Here is a tiny trained network, its code and every weight. The questions are about switching its units off for an input and a target symbol, where a switched-off unit gives its printed mean instead of its output.

import numpy as np


def w(rows, s, z=0):
    codes = np.array(rows[::2]) - 128.0
    scale = np.full(codes.shape[1], s)
    scale[-1] = z or s
    return codes * scale


def norm(h):
    return h / np.sqrt((h * h).mean(-1, keepdims=True) + 1e-5)


def f(y):
    return y / 2 * (1 + np.tanh(0.7978845608 * (y + 0.044715 * y**3)))


def softmax(a):
    e = np.exp(a - a.max(-1, keepdims=True))
    return e / e.sum(-1, keepdims=True)


def log_softmax(a):
    a = a - a.max(-1, keepdims=True)
    return a - np.log(np.exp(a).sum(-1, keepdims=True))


def net(x, mask):
    ids = ['αβδζλμπτφψω'.index(c) for c in x.split()]
    T = len(ids)
    res = E[ids] + P[:T]
    u = 0
    for l in range(3):
        q, k, v = (norm(res) @ M[l].T for M in (Q, K, V))
        z = softmax(np.where(np.tri(T) > 0, q @ k.T / 3**0.5, -1e9)) @ v
        res = res + np.where(mask[u], z, O[l][:, -1]) @ O[l][:, :-1]
        u += 1
        y = f(norm(res) @ A[l][:, :-1].T + A[l][:, -1])
        res = res + np.where(mask[u : u + 4], y, B[l][:, -1]) @ B[l][:, :-1]
        u += 4
    return log_softmax(norm(res)[-1] @ U[:, :-1].T + U[:, -1])


Q, K, V, O, A, B = {}, {}, {}, {}, {}, {}
E = w([
[122,141,169,111],'α',
[122,143,167,127],'β',
[117,125,182,87],'δ',
[118,125,185,93],'ζ',
[126,122,185,129],'λ',
[126,118,192,133],'μ',
[108,129,179,151],'π',
[114,132,175,135],'τ',
[140,178,143,148],'φ',
[143,180,142,147],'ψ',
[145,151,6,174],'ω',
],0.021)
P = w([
[86,254,186,71],'0',
[109,227,208,117],'1',
[134,188,200,130],'2',
[154,161,191,148],'3',
[160,140,182,164],'4',
[158,121,175,177],'5',
[161,109,165,194],'6',
[165,103,153,209],'7',
[165,94,145,220],'8',
[161,87,134,230],'9',
[126,67,148,234],'10',
],0.01)
Q[0] = w([
[171,48,63,128],'0.h0',
[81,158,31,165],'0.h0',
[173,124,54,2],'0.h0',
],0.0084)
K[0] = w([
[48,195,207,82],'0.h0',
[164,148,140,4],'0.h0',
[119,131,253,88],'0.h0',
],0.006)
V[0] = w([
[143,38,104,191],'0.h0',
[153,254,218,177],'0.h0',
[89,53,245,160],'0.h0',
],0.0068)
O[0] = w([
[165,71,225,4,82],'0.h0',
[67,233,195,111,254],'0.h0',
[108,244,71,207,135],'0.h0',
],0.0044,0.0094)
A[0] = w([
[3,142,130,43,249],'0.n0',
[73,181,68,193,132],'0.n1',
[58,149,157,204,186],'0.n2',
[124,71,190,99,150],'0.n3',
],0.011,0.0013)
B[0] = w([
[187,149,142,153,154],'0.n0',
[97,146,60,148,192],'0.n1',
[216,164,93,140,254],'0.n2',
[102,183,10,211,173],'0.n3',
],0.012,0.0085)
Q[1] = w([
[95,107,110,119],'1.h0',
[107,109,168,89],'1.h0',
[128,2,133,48],'1.h0',
],0.014)
K[1] = w([
[89,111,193,150],'1.h0',
[86,179,155,101],'1.h0',
[4,152,171,132],'1.h0',
],0.015)
V[1] = w([
[173,131,102,33],'1.h0',
[83,82,252,130],'1.h0',
[112,88,131,242],'1.h0',
],0.012)
O[1] = w([
[183,129,116,209,53],'1.h0',
[228,248,108,83,1],'1.h0',
[48,174,148,35,174],'1.h0',
],0.012,0.0084)
A[1] = w([
[100,93,112,152,3],'1.n0',
[207,188,106,97,217],'1.n1',
[99,70,54,148,94],'1.n2',
[155,9,170,117,238],'1.n3',
],0.012,0.0031)
B[1] = w([
[254,162,122,109,149],'1.n0',
[43,137,99,158,237],'1.n1',
[168,111,177,49,251],'1.n2',
[105,144,46,19,176],'1.n3',
],0.011,0.002)
Q[2] = w([
[22,1,69,182],'2.h0',
[91,225,107,179],'2.h0',
[243,66,60,104],'2.h0',
],0.0099)
K[2] = w([
[126,140,71,61],'2.h0',
[90,5,129,150],'2.h0',
[174,168,156,143],'2.h0',
],0.013)
V[2] = w([
[140,101,247,92],'2.h0',
[112,115,83,131],'2.h0',
[92,164,55,102],'2.h0',
],0.015)
O[2] = w([
[139,246,99,235,1],'2.h0',
[143,133,204,106,155],'2.h0',
[219,39,188,137,230],'2.h0',
],0.011,0.0053)
A[2] = w([
[61,105,8,34,241],'2.n0',
[129,135,222,162,198],'2.n1',
[44,208,137,48,4],'2.n2',
[126,239,114,188,81],'2.n3',
],0.012,0.0024)
B[2] = w([
[75,39,204,141,167],'2.n0',
[214,116,186,149,254],'2.n1',
[107,155,249,105,164],'2.n2',
[80,85,35,90,233],'2.n3',
],0.014,0.0085)
U = w([
[119,80,61,207,141],'α',
[112,89,132,234,1],'β',
[147,154,41,104,237],'δ',
[136,150,51,105,220],'ζ',
[79,201,100,88,181],'λ',
[80,228,105,42,215],'μ',
[53,210,219,131,35],'π',
[66,149,173,180,21],'τ',
[210,135,135,176,144],'φ',
[219,134,129,173,152],'ψ',
[172,25,72,5,111],'ω',
],0.015,0.0085)

Each question gives the input, a string of symbols that net reads in full, and the target symbol t.
The units are the heads (3 rows each of Q, K, V and O) and the neurons (one row each of A and B). Each row of codes is followed by its name. A weight is (code - 128) times the scale printed after its matrix; where a second scale follows, it is the last column's (O, A, B and U).
mask holds one flag per unit, layer by layer, with each layer's heads first. A switched-off unit (its flag False) gives its mean, the last column of its rows in O or B, instead of its output. The means were averaged over made-up inputs and are rounded, as every weight is.
A unit's drop is (log p(t) with every unit on - log p(t) with that unit switched off) / (log p(t) with every unit on - log p(t) with every unit switched off).
The circuit of an input: a set's keep is (log p(t) with only the set's units on - log p(t) with every unit switched off) / (log p(t) with every unit on - log p(t) with every unit switched off). Starting from the 12 units with the biggest drops (on a tie, the unit counted first), units are removed one at a time, each time the one whose removal leaves the highest keep (on an exact tie, the one counted first), for as long as the keep stays at least 0.8.
units of the circuit, in order: the units of the circuit, biggest drop first
unit that matters most: the unit with the biggest drop
k most important neurons: the k neurons with the biggest drops, biggest first
k most important neurons of layer l: the k neurons of layer l with the biggest drops, biggest first
input α α ζ, target α: 2 most important neurons of layer 2 => (2.n3 2.n1)
input ψ μ π μ α, target μ: units of the circuit, in order => (2.h0 2.n3 2.n2 1.h0)
input ψ ω φ α α δ λ ψ ζ μ, target ψ: unit that matters most => 1.h0
input ζ α α α, target α: 2 most important neurons of layer 0 => (0.n3 0.n0)
input δ μ τ, target μ: 3 most important neurons of layer 0 => (0.n3 0.n2 0.n0)
input α π α λ λ φ α π α φ π, target φ: 4 most important neurons => (0.n1 1.n2 0.n2 2.n3)
input δ π β ψ π α π, target α: 4 most important neurons => (1.n3 0.n3 2.n3 1.n2)
input β α α π α, target π: units of the circuit, in order => (2.h0 2.n2)
input ω π α φ μ τ ψ α, target ψ: 2 most important neurons => (0.n2 1.n3)
input α α μ π, target μ: units of the circuit, in order => (2.h0 2.n3 1.h0)
input β ψ π, target ψ: 2 most important neurons of layer 1 => (1.n2 1.n1)
input β φ μ φ φ α λ, target α: units of the circuit, in order => (2.h0 0.n3 2.n3)
input ζ β α τ μ τ ψ π λ, target π: 3 most important neurons of layer 1 => (1.n2 1.n3 1.n0)
input π π α τ β π ψ ω, target ω: units of the circuit, in order => (1.n2)
input λ φ λ, target φ: units of the circuit, in order => (1.h0 2.n1)
input α μ α α μ π δ π τ, target π: units of the circuit, in order => (1.h0 2.h0)
input τ α ψ φ μ, target φ: 2 most important neurons of layer 0 => (0.n1 0.n2)
input β φ ζ α ψ λ φ τ, target φ: 3 most important neurons of layer 0 => (0.n1 0.n0 0.n2)
input α φ μ φ, target μ: 2 most important neurons => (0.n0 0.n3)
input ω λ ω β α δ ω α ψ, target ω: units of the circuit, in order => (0.h0)
input β π ω δ μ φ λ, target φ: 2 most important neurons => (0.n3 0.n1)
input π β φ ψ μ ψ α π μ, target π: 3 most important neurons of layer 1 => (1.n2 1.n0 1.n3)
input ψ ζ ω φ, target ω: 2 most important neurons of layer 0 => (0.n1 0.n0)
input ψ β ψ, target β: 3 most important neurons of layer 2 => (2.n3 2.n1 2.n0)
input α α ψ ζ, target ψ: 2 most important neurons => (1.n1 1.n2)
input λ ψ ω μ ω ω, target ω: 2 most important neurons of layer 0 => (0.n3 0.n1)
